Below are the code and all the weights of a small trained network. Each question names an input and a target symbol and asks about switching units off, where a switched-off unit gives its printed mean instead of its output.

import numpy as np


def w(rows, s, z=0):
    codes = np.array(rows[::2]) - 128.0
    scale = np.full(codes.shape[1], s)
    scale[-1] = z or s
    return codes * scale


def f(y):
    return y / 2 * (1 + np.tanh(0.7978845608 * (y + 0.044715 * y**3)))


def softmax(a):
    e = np.exp(a - a.max(-1, keepdims=True))
    return e / e.sum(-1, keepdims=True)


def log_softmax(a):
    a = a - a.max(-1, keepdims=True)
    return a - np.log(np.exp(a).sum(-1, keepdims=True))


def net(x, mask):
    ids = ['ΔΘΠΣΦΩαβγζμξτ'.index(c) for c in x.split()]
    T = len(ids)
    res = E[ids] + P[:T]
    r = res
    for j in range(3):
        rows = slice(3 * j, 3 * j + 3)
        q, k, v = (r @ M[0][rows].T for M in (Q, K, V))
        z = softmax(np.where(np.tri(T) > 0, q @ k.T / 3**0.5, -1e9)) @ v
        o = O[0][rows]
        res = res + np.where(mask[j], z, o[:, -1]) @ o[:, :-1]
    y = f(res @ A[0][:, :-1].T + A[0][:, -1])
    res = res + np.where(mask[3:27], y, B[0][:, -1]) @ B[0][:, :-1]
    return log_softmax(res[-1] @ U[:, :-1].T + U[:, -1])


Q, K, V, O, A, B = {}, {}, {}, {}, {}, {}
E = w([
[113,255,120],'Δ',
[102,187,183],'Θ',
[122,220,63],'Π',
[113,178,152],'Σ',
[74,98,80],'Φ',
[101,185,50],'Ω',
[57,67,175],'α',
[105,176,172],'β',
[76,103,114],'γ',
[93,161,188],'ζ',
[100,173,110],'μ',
[86,162,200],'ξ',
[76,95,121],'τ',
],0.011)
P = w([
[1,171,28],'0',
[77,100,214],'1',
[53,146,163],'2',
[140,105,75],'3',
[120,139,150],'4',
[79,160,79],'5',
],0.0065)
Q[0] = w([
[184,108,101],'H1',
[173,40,84],'H1',
[22,95,172],'H1',
[159,150,153],'H2',
[204,46,166],'H2',
[248,140,154],'H2',
[87,170,99],'H3',
[170,129,161],'H3',
[193,150,50],'H3',
],0.011)
K[0] = w([
[163,27,235],'H1',
[172,111,186],'H1',
[89,156,67],'H1',
[163,153,133],'H2',
[221,121,195],'H2',
[161,93,201],'H2',
[103,124,76],'H3',
[164,177,247],'H3',
[132,110,161],'H3',
],0.011)
V[0] = w([
[119,56,98],'H1',
[141,18,225],'H1',
[192,75,179],'H1',
[136,106,1],'H2',
[103,3,118],'H2',
[165,177,137],'H2',
[153,199,185],'H3',
[61,83,88],'H3',
[145,134,3],'H3',
],0.0092)
O[0] = w([
[174,176,155,113],'H1',
[40,159,180,2],'H1',
[77,105,182,12],'H1',
[253,121,236,181],'H2',
[47,216,238,94],'H2',
[157,75,93,113],'H2',
[88,37,3,109],'H3',
[113,218,170,187],'H3',
[211,150,172,172],'H3',
],0.0068,0.0094)
A[0] = w([
[148,177,108,136],'N1',
[156,255,147,168],'N2',
[70,199,115,177],'N3',
[85,66,32,228],'N4',
[91,158,114,129],'N5',
[31,181,105,156],'N6',
[82,170,122,210],'N7',
[214,81,171,148],'N8',
[128,89,94,124],'N9',
[160,160,162,107],'N10',
[78,188,117,168],'N11',
[119,173,217,238],'N12',
[145,70,98,115],'N13',
[171,139,102,82],'N14',
[155,200,127,182],'N15',
[194,111,120,145],'N16',
[34,183,85,254],'N17',
[81,141,50,152],'N18',
[43,110,201,136],'N19',
[140,56,90,172],'N20',
[133,171,1,135],'N21',
[184,191,107,155],'N22',
[216,125,85,105],'N23',
[180,180,139,173],'N24',
],0.008,0.0031)
B[0] = w([
[51,103,146,184],'N1',
[98,141,149,249],'N2',
[71,134,104,152],'N3',
[162,161,59,178],'N4',
[66,95,118,126],'N5',
[112,76,76,139],'N6',
[45,161,88,146],'N7',
[145,46,187,197],'N8',
[186,108,80,137],'N9',
[98,146,143,158],'N10',
[65,139,75,145],'N11',
[109,255,127,176],'N12',
[148,131,108,146],'N13',
[141,78,106,177],'N14',
[94,126,162,218],'N15',
[143,22,210,207],'N16',
[37,108,66,160],'N17',
[152,85,44,152],'N18',
[75,73,91,127],'N19',
[191,153,123,160],'N20',
[149,100,141,243],'N21',
[101,85,200,251],'N22',
[117,78,143,254],'N23',
[81,110,190,228],'N24',
],0.0052,0.0069)
U = w([
[234,146,18,116],'Δ',
[114,103,9,67],'Θ',
[194,26,91,174],'Π',
[104,110,25,61],'Σ',
[129,158,183,252],'Φ',
[191,25,184,45],'Ω',
[3,91,73,116],'α',
[140,112,60,133],'β',
[173,212,182,189],'γ',
[45,42,26,91],'ζ',
[144,44,170,96],'μ',
[92,105,7,91],'ξ',
[94,136,103,69],'τ',
],0.0054,0.0024)

Each question gives the input, a string of symbols that net reads in full, and the target symbol t.
The units are the heads (3 rows each of Q, K, V and O) and the neurons (one row each of A and B). Each row of codes is followed by its name. A weight is (code - 128) times the scale printed after its matrix; where a second scale follows, it is the last column's (O, A, B and U).
mask holds one flag per unit, heads first, then neurons. A switched-off unit (its flag False) gives its mean, the last column of its rows in O or B, instead of its output. The means were averaged over made-up inputs and are rounded, as every weight is.
A unit's drop is (log p(t) with every unit on - log p(t) with that unit switched off) / (log p(t) with every unit on - log p(t) with every unit switched off).
The circuit of an input: a set's keep is (log p(t) with only the set's units on - log p(t) with every unit switched off) / (log p(t) with every unit on - log p(t) with every unit switched off). Starting from the 12 units with the biggest drops (on a tie, the unit counted first), units are removed one at a time, each time the one whose removal leaves the highest keep (on an exact tie, the one counted first), for as long as the keep stays at least 0.8.
circuit, biggest first: the units of the circuit, biggest drop first
unit that matters most: the unit with the biggest drop
top k neurons: the k neurons with the biggest drops, biggest first
which heads matter: for each layer, one digit per head in row order, 1 if its drop is at least 0.15 and else 0, layers parted by /
drop when u is switched off: that unit's drop, to one decimal
input Π Π γ, target Π: which heads matter : 110
input Φ Σ Ω, target Φ: which heads matter : 011
input Φ Ω Π, target γ: which heads matter : 011
input Δ Π μ, target Π: which heads matter : 110
input Φ Φ Ω Φ Φ α, target γ: circuit, biggest first : (H2; H3; N12; H1)
input Φ α Φ Φ Φ Φ, target Φ: circuit, biggest first : (H2; H3; H1)
input Δ Π Ω β, target Π: which heads matter : 011
input Φ α γ, target γ: circuit, biggest first : (H2; H3; N12)
input Ω Δ ξ, target Ω: top 2 neurons : (N8; N16)
input Φ Π Φ Π Φ μ, target γ: top neuron : (N12)
input Π Ω Π, target Π: which heads matter : 110
input Φ Ω Σ, target γ: which heads matter : 010
input Δ Φ Π Π ζ, target Π: which heads matter : 111
input Ω Φ Σ, target Ω: unit that matters most : H1
input Π Ω Π ζ Ω, target Π: which heads matter : 011
input Π α Δ, target Ω: which heads matter : 110
input α Θ α, target α: which heads matter : 110
input Φ α γ Ω β τ, target γ: which heads matter : 011
input Φ Φ μ, target γ: drop when H2 is switched off : 0.3
input α Φ τ, target α: drop when H2 is switched off : 0.5
input Φ μ ξ, target γ: drop when H2 is switched off : 0.2
input Π ζ β, target Ω: unit that matters most : H1
